Both labels of each row
[-0.59  0.74  2.67 -0.74 -2.02 -1.69  0.10 -0.92 -0.95  0.64 -4.23  1.53
 -6.55 -1.20 -0.79 -1.79 -0.02  1.15 -0.03 -6.91  0.58  1.88  0.20 -3.52
 -1.00 -6.00 -1.53  2.33 -0.05  0.71  0.35 -5.58 -0.66  2.10 -0.26  0.99
 -0.43 -0.84 -0.24 -1.77  0.57] : U, <98>
[-1.80  2.06 -1.38 -1.56 -2.22 -1.11 -1.09 -0.55 -0.10 -0.22 -1.55  3.31
 -4.70 -0.36 -1.72 -0.61  1.90  0.63 -0.94 -4.12 -2.48  0.32 -0.33 -1.50
  0.65 -2.85  1.81 -2.18 -1.46 -0.12 -1.48 -2.65  1.33  0.52  0.56  0.63
 -0.26 -0.83 -0.94 -0.64 -0.18] : U, <94>
[-0.84 -0.28 -2.16  2.06 -0.15 -0.93  0.11  2.49 -0.06 -2.31  1.93  2.43
  0.14  0.25 -0.32 -0.63 -0.07  0.22 -0.18 -0.51  1.37  2.21  0.33  3.72
  1.28 -0.91 -0.57  0.71  1.67 -0.42 -1.57 -0.27 -1.23 -2.77 -1.21 -1.62
  1.71  0.19  1.16  0.36 -1.34] : K, <103>
[-0.02 -0.42  1.57  2.07  0.68 -0.96 -0.11  0.33 -0.23 -0.87  0.35  1.02
  1.47  0.76 -1.28 -0.85 -0.35  1.22  0.11  1.05 -0.71  3.55  0.31  2.16
 -1.04 -0.20 -2.53  0.06  0.75 -1.12  0.08  0.25 -1.19 -1.23 -0.30 -0.98
  0.71  0.86 -0.21 -0.20  0.69] : U, <103>
[ 0.82  0.06  0.71  0.28  0.23 -1.13  0.15 -1.26 -1.31 -1.64 -1.89  2.10
 -3.55  0.53 -1.73 -1.41 -0.45  0.33 -0.02 -1.46  1.34  3.90  1.72  0.93
 -2.50 -2.29  0.04 -0.86  1.16  1.02 -1.52 -3.05  1.18  2.04 -0.49  0.07
  1.95  0.13 -0.54  0.61 -0.46] : K, <98>
[-0.58 -0.43  4.60 -0.74 -1.80 -1.29 -0.64  0.23  0.51  0.03 -5.93  3.78
 -2.81 -1.82 -1.89  0.62 -0.35 -0.13 -1.20 -3.67  1.94  3.29  0.43  0.95
 -1.30 -2.53 -2.83 -2.12  0.16  1.02  0.35  2.90 -0.47  0.69 -0.37 -0.49
  2.14 -1.11  0.10  0.78  0.29] : M, <97>
[-0.28  0.21 -2.32  0.86  0.96  0.73 -0.07  0.39  0.46 -1.28  0.69 -0.73
  2.79  0.65 -0.82 -0.38  0.57 -0.36  0.97  6.91  0.81  2.25 -3.24  6.52
  0.09  1.69  0.41  1.92  1.04  0.37 -0.88  3.27  1.19  2.24 -1.48 -1.67
  2.58  0.93 -0.49 -1.64  0.49] : E, <103>
[-0.32 -0.36  3.63  0.40  0.51 -0.92 -0.66 -1.19 -0.35 -1.07  4.10 -2.18
 -0.09  0.77 -0.17 -1.46 -1.05  0.37 -0.36  0.17 -0.97  2.86  0.79 -0.52
 -1.80  0.03 -0.94  3.08  0.73  0.99  0.61 -2.92  0.03  1.87 -0.65  0.88
 -1.65 -0.04 -2.73 -1.06 -1.93] : U, <102>
[-0.85 -0.15  0.45  1.22  1.23 -0.78 -0.17  0.10 -0.10 -1.44  0.50  0.78
 -0.04  1.74 -1.05 -0.60 -0.10  0.35  0.02  0.13 -1.10  1.28  1.64 -1.18
 -2.39  0.69 -1.48 -0.60  0.49 -0.23  0.39 -4.39  0.34 -0.25  0.68 -0.29
 -0.29  0.07 -1.79  0.77  0.05] : U, <97>
[-0.38  0.71 -1.18 -0.68 -1.71 -0.01 -0.98 -1.14 -0.69 -1.34  0.55 -0.23
 -2.87  0.04 -1.15 -1.33 -0.23  0.31 -0.23 -2.70 -2.52 -0.05  0.83  0.37
  0.26 -3.21  0.33  2.18  0.73  0.64 -1.26 -3.80  0.70  3.98  0.43  0.15
 -1.71 -0.81 -0.91 -0.79 -1.64] : K, <102>
[-1.12  0.62 -0.72  0.11  0.95 -0.30 -0.74 -1.15 -0.95 -0.02 -0.37  2.87
 -1.55  0.51 -2.12 -0.79  0.76  0.41  0.10  1.33 -0.20  0.42 -0.11 -5.30
 -0.47 -0.96  0.47  1.13  1.00 -0.43 -0.67 -6.01  0.93  1.08 -0.21  0.79
 -1.13 -0.59 -0.50  0.83  1.00] : U, <97>
[ 0.80 -0.63  3.28 -0.57  2.44 -1.57  1.04 -1.06 -1.15  2.57 -1.18  2.76
 -1.09  0.65 -2.24 -0.52  1.07  0.30  1.04  0.13  5.01  2.00  0.12 -1.18
 -1.08 -2.07 -1.05  4.21  1.89 -0.58  0.38 -4.06 -1.26  1.78 -1.56  0.22
 -1.61  0.36 -0.27  1.67  1.60] : E, <102>
[-1.87  0.13  2.93  1.81 -1.79 -0.95 -0.50  1.19  0.51 -2.16 -0.37 -0.74
  2.26 -1.05 -0.36  0.42 -0.52 -0.48 -0.63 -2.46 -2.65  3.61 -0.17  0.39
  1.63 -0.33 -2.04  2.24 -1.40 -1.28  0.98  0.86 -2.12 -2.90  1.00 -0.24
  0.85  0.84  0.07 -2.87  0.43] : U, <103>
[-1.13  0.65  2.82 -0.68 -1.19 -0.07 -0.32 -0.04  0.52  0.45 -0.25  0.67
 -1.84  1.00 -0.07 -0.50 -0.18 -0.08 -1.01 -3.24  0.87  1.40 -0.56 -1.59
 -1.05 -1.97 -0.64  2.09 -0.18  1.17  0.54 -1.85  0.89  1.79 -0.76 -0.29
 -1.21 -1.26 -0.65 -0.68 -0.15] : Z, <102>
[-1.48  0.70  0.20 -0.23 -0.39 -0.99 -1.33  0.58 -0.08 -1.59 -0.19  3.07
 -2.08  0.38 -1.20 -0.02 -0.45  0.08 -0.92 -1.74 -4.03  0.44  0.16 -4.78
  0.50 -1.97  1.89  0.28 -1.15 -1.15 -0.22 -5.30  1.85  0.36  1.14  0.14
 -2.26 -0.95 -0.83  1.50  0.36] : U, <97>
[ 1.43 -0.28 -3.58 -1.75  1.26 -0.85 -0.31 -2.31  0.53  2.94 -2.36 -2.32
 -1.73 -0.67  0.33 -0.55  0.99 -0.25  1.24  0.93  0.71 -2.80 -2.50  0.81
 -1.06 -2.24  0.71  3.52 -1.35 -1.25  0.52 -3.57  1.39  4.32 -0.64 -0.56
 -1.48 -0.41 -0.04  1.66  3.34] : Z, <98>
[-0.20  0.29 -0.61 -1.15 -2.21  0.54 -0.48 -0.07 -0.31  1.22 -2.40  3.22
 -3.32 -1.34 -0.02  1.99  0.27 -0.27 -1.20 -4.07 -0.55 -1.65  1.31 -2.07
 -0.38 -2.65 -0.89 -3.05 -0.16 -0.37  0.62  0.33  0.31  0.27  0.76 -0.02
 -0.23 -0.78  0.96  1.79  0.93] : U, <97>
[-0.79  0.83 -0.93 -0.10 -2.66 -0.03 -0.55  0.44 -0.31 -3.66 -1.58  4.19
 -2.47  0.47 -2.36  0.26 -0.26 -0.02 -1.34  1.27 -3.09  0.26  1.99 -2.42
 -0.30 -0.32  0.09 -2.27  0.35 -0.42 -0.03 -2.02  1.10  1.18  0.61  0.38
  0.84 -0.08 -0.74 -0.91 -0.39] : K, <94>
[-0.16  0.00  0.38 -0.87 -0.46 -1.57 -0.10 -1.32 -0.60 -0.41  0.65  1.81
 -2.94  1.72  0.26 -0.76 -0.31  0.33  0.22 -1.41 -0.96  0.20  1.91 -0.44
 -1.94 -0.07 -0.38 -1.75  0.77  1.14 -1.05 -2.08  1.15  1.93 -0.21  0.06
 -0.85 -0.61 -1.53  0.98 -2.07] : U, <98>
[-1.48  1.26 -0.58  0.05 -0.45  0.28 -0.89  0.17 -0.86 -0.84  0.22  4.08
 -3.53  0.56  0.21 -0.35  0.61  0.37 -0.49 -4.00 -0.54 -2.26  0.97 -3.65
 -0.36 -1.98 -0.49  1.84  1.47 -0.41  0.31 -4.28 -0.89  0.52 -0.27  0.88
 -1.59 -1.11  0.49  0.73  0.19] : U, <97>
[ 0.13  0.21 -0.27  0.27 -0.90 -1.08 -1.24  0.51  0.49 -1.26 -2.41  5.17
 -3.03  2.36 -1.28  0.12  0.85  0.72 -0.44 -1.07 -2.31  0.41  2.14 -0.14
 -2.92 -0.20 -2.28 -3.62  0.43 -0.21  0.15 -1.86  0.72  0.57  0.48 -0.57
  0.61  0.29 -1.93  0.52 -0.83] : U, <97>
[-0.21  0.34 -2.08  0.15 -0.46 -0.06 -0.47 -0.36 -0.20 -0.36  0.48  1.15
  0.59 -0.13 -0.14  0.30  0.66  0.10 -0.06 -0.74 -2.06 -1.91  1.91 -0.39
 -0.17 -1.60 -1.18 -0.30 -0.54 -0.57 -0.17 -2.17  0.30  0.76  1.19  0.37
 -1.99 -0.53  0.19  0.76 -0.58] : M, <98>
[-0.07  0.52  2.30  0.19 -1.56 -1.43 -1.39 -0.43 -0.29 -0.52  0.32  1.67
 -3.94 -0.24  0.41 -0.72  0.22  0.23  0.03 -6.91  1.33  2.15  0.91 -0.79
 -0.27 -3.62 -2.23  2.24  0.56  0.61 -0.23 -3.60 -0.96  1.65 -0.95 -0.03
 -0.95 -1.52 -0.01 -0.96 -0.74] : U, <98>
[ 1.97  0.08  0.14 -0.56  1.56 -0.49  0.06 -0.84 -0.02  2.28 -4.93  0.87
 -2.33 -0.11 -0.28 -0.19 -0.20 -0.05  0.80 -2.89  3.33 -0.35 -1.20  0.95
 -2.49 -2.13  0.25 -1.73 -1.10 -0.67 -0.30 -0.73  0.64  3.01 -0.92  0.63
  0.85 -0.15 -0.38  1.55  2.11] : E, <98>
[-0.65  0.90 -4.70 -1.02 -1.59  0.13  0.20 -0.29 -0.20 -1.93 -0.27  3.80
 -4.44 -0.33 -0.60 -1.10  0.13  0.20 -0.28  0.55 -3.10 -0.69 -1.02  0.62
  1.00 -2.24  2.45 -0.83 -0.12  0.13 -0.31 -2.43  1.82  2.67 -0.05  0.12
  0.93 -1.23  0.18 -0.03 -1.29] : K, <94>
[ 0.13 -0.25 -1.33 -0.95 -0.20 -0.06 -0.22 -0.91 -2.82  1.07  0.76  0.79
 -1.44  1.04  0.43 -0.66  0.43 -0.43  0.46  0.36 -0.49 -1.96  0.59 -0.42
 -0.94  0.08 -0.41 -0.14  0.58 -0.02 -0.83 -3.15  1.24  2.68 -0.24 -0.15
 -1.59 -0.95 -1.52  1.93 -0.36] : Z, <98>
[-3.29  0.31  5.75  0.74 -0.31 -1.81 -0.55  0.56 -0.21 -2.48 -1.28  1.27
 -0.50  0.44 -0.92 -0.48 -0.96 -1.62 -1.54 -6.33  0.12  6.07 -1.25  0.13
  0.62 -2.68 -0.90  2.22  0.72  0.62 -0.65  0.16 -1.00 -1.12  0.19  0.30
  1.53 -1.85  0.50 -1.58 -0.54] : U, <103>
[ 0.26 -0.35  1.05  2.16 -0.17 -0.79 -0.44  0.00 -0.45 -1.98  2.61 -2.41
  2.67  0.59  0.46 -0.59 -0.03 -0.19  0.08 -0.79  0.27  3.38  0.08  3.29
  0.57 -0.32 -0.93  1.67  0.53  0.50 -0.59  0.39 -1.63 -1.78 -0.36 -0.66
  0.75  1.06 -0.33 -2.33 -2.50] : K, <103>
[ 1.77 -1.03 -3.01  1.62  1.60 -0.04  0.03 -0.24  1.17  1.22 -3.12  2.99
 -1.15 -0.21 -1.17 -0.46  0.83 -0.61  0.61  6.91  0.15 -2.50 -0.07  1.48
 -2.51  0.36 -1.24 -2.42 -0.73 -0.55  1.44 -2.26  1.35  3.53 -0.45 -0.09
  1.26  0.14 -1.40  1.26  3.82] : M, <97>

Both labels of each row
[ 0.28 -0.69  0.31 -0.49  1.16 -0.01 -4.28 -0.36  0.54  2.47 -1.00 -1.17
  0.00 -0.81 -0.50  0.73 -1.59  1.55 -0.66 -2.16 -0.47 -1.76  0.88  0.42
 -0.38 -0.97  0.53  1.64  4.65  0.96  1.18  0.30  1.59  0.61 -3.55  0.66
  0.35  1.72  0.30 -0.25 -0.28] : [87], V
[ 0.00 -0.04  3.48 -0.74  0.27 -0.46 -2.59 -0.56  0.67  2.20 -0.99 -0.51
  0.36  0.09  0.07 -0.23 -1.22  0.60  0.79 -0.08 -0.52 -0.16  0.05  0.29
 -0.73 -0.78  0.18  0.66  2.80  0.78 -0.06  0.43  0.86 -2.33 -0.86  0.20
 -0.32  1.74  0.00  0.18  0.59] : [87], S
[-0.72  1.92  2.59 -0.62 -0.39 -1.14 -5.29 -0.09  0.82  3.77 -1.03 -0.12
  1.31 -1.04 -0.58  1.20 -0.82  2.29  0.72  0.37 -0.38 -0.51 -0.14 -0.25
 -0.26 -1.23  0.31  2.62  3.07  1.31  2.43  0.54  1.73 -1.13 -3.06  0.35
  0.52  3.03 -0.51  0.57  0.86] : [87], S
[ 0.80 -1.82  3.44 -0.39  2.32  0.89 -1.67 -0.77  0.37  1.37  0.82 -1.94
  0.11  0.10 -0.78 -0.98  0.20  0.80 -0.37 -1.93 -1.49 -2.65  0.53  1.82
 -0.93  1.12  1.71  0.37  0.72  0.13 -0.77  0.85 -0.65 -0.30 -4.99  0.64
  0.67 -0.82  0.20 -0.21 -0.29] : [85], S
[-0.69 -0.64 -1.17 -0.38  1.12  1.46 -1.38 -0.01 -0.70  0.36 -1.05 -1.65
 -0.64 -1.19 -0.81  0.65 -0.79 -0.17 -1.13 -1.46  0.35 -0.43  1.61 -1.65
 -0.04 -1.73 -0.39  1.39  5.09  1.34  0.22 -0.32  1.70  1.03  1.44  0.09
 -0.21  1.16 -0.07 -0.47 -0.15] : [87], V
[ 1.46 -2.45  3.07 -0.23  1.93  0.89 -1.08  0.05 -1.41  0.70 -0.20 -0.99
 -1.67 -0.39 -0.10 -1.27 -1.13 -1.10 -0.55 -1.49 -0.58 -1.07  0.76 -0.88
 -0.22  0.68  2.45 -0.55 -0.48  0.15 -1.44  0.86  0.00  0.57 -3.74  0.08
 -0.62 -2.09  0.10 -0.69 -1.40] : [85], W
[ 0.52 -0.14  0.22  0.82 -0.70 -0.45  2.47 -0.04 -0.80 -0.24  0.66 -0.58
  1.30  0.87 -0.46  1.65  0.62 -0.46  0.67 -0.65 -0.10  0.04 -0.56  0.86
  0.09  1.47 -0.83 -0.98 -2.11 -0.47 -0.92  0.45 -0.23  1.03  1.85  0.07
  0.09  0.04  0.24  0.65 -0.67] : [82], S
[ 0.46 -0.93  4.87  0.17  1.66  2.84  1.10 -0.22 -4.19  0.54  1.61 -3.29
  1.60 -1.16 -2.77  1.13  1.92  0.34  1.01 -2.32 -0.72 -2.17  0.89  0.05
 -0.14  1.24  1.64  1.70 -1.64  1.12 -1.63  1.36  1.05  1.53 -0.82  0.40
  1.06 -1.06 -0.46  0.22 -1.12] : [85], J
[-0.88  2.87  0.97  0.31 -1.29 -1.11 -2.47  0.01 -1.49  2.43 -0.64  0.34
  2.32 -0.91 -0.60  2.86  0.10  1.16  1.87  0.97  0.20  0.38 -0.92 -1.25
  0.60 -0.88 -0.16  2.02 -0.38 -0.11  1.67 -0.11  1.73  0.38  0.51  0.17
  0.43  3.03 -0.11  0.91  0.30] : [87], S
[-0.91  0.49  0.33  0.06  0.85  1.03 -2.99 -0.49 -0.90  2.04 -0.11 -1.98
  2.01 -1.17 -1.66  2.24  0.31  1.88  0.02 -2.02 -0.18 -2.02  0.86 -0.53
 -0.08 -0.42 -0.01  2.55  3.51  1.34  1.05  0.30  1.68  1.54 -1.78  0.54
  1.26  2.09  0.03  0.19  0.13] : [87], J
[-0.56 -0.29  0.06 -0.56  1.60  1.60 -2.77 -0.45 -0.48  1.24 -0.49 -1.30
 -0.72 -1.40 -0.96  0.05  0.11  1.35 -0.62 -1.20  0.03 -1.98  0.91 -1.24
 -0.35 -0.67  1.18  2.05  2.41  1.13  1.15  0.22  0.69  0.75 -3.90  0.11
  0.68 -0.30 -0.26 -0.65 -0.05] : [77], W
[ 1.34 -1.72  5.18  0.12 -0.35 -1.00  1.26 -0.66  1.23  0.96  1.24 -1.34
  1.35  1.89  0.47 -0.93  0.34 -0.76  0.53 -0.91 -0.97 -0.64 -0.76  2.90
 -1.21  1.58  0.34 -1.93 -0.45 -1.11 -2.18  0.63 -1.47 -1.58 -0.11  0.10
 -0.02  0.05  0.78  0.66  0.12] : [82], S
[-1.62  1.23 -2.05 -0.05 -0.28  0.16 -2.65 -0.32  1.09  1.36 -0.52 -1.32
  1.95 -0.78 -1.08  2.18  0.21  1.92 -0.17 -0.70  0.08 -1.09  0.60 -0.43
 -0.09 -1.86 -1.78  2.19  5.46  1.08  1.71 -0.32  1.66  0.61  1.41  0.28
  1.07  3.41  0.23  0.19  1.21] : [87], S
[ 0.59 -0.11  3.59 -0.32  0.72  0.79  1.22 -0.54  0.00 -0.14  0.68 -0.68
  0.53  0.33  0.08 -1.16  1.49 -0.31  0.49  0.31 -0.58 -0.45 -0.10  1.05
 -0.33  0.90  0.56  0.26 -1.69  0.45 -0.85  0.40 -0.95 -1.74 -0.56  0.16
  0.27 -1.10 -0.11 -0.06  0.55] : [85], S
[ 0.13  0.40  3.66 -0.06  0.16  1.32  2.77 -0.77 -0.72 -0.89  1.60 -1.18
  1.57  0.24 -0.43 -1.36  2.64 -0.04  1.07 -0.15 -0.66 -0.83 -0.39  1.53
 -0.50  1.09  0.57  0.51 -3.06 -0.24 -1.28  0.49 -1.27 -1.59  0.86  0.45
  1.14 -1.33  0.04  0.55  0.81] : [85], S
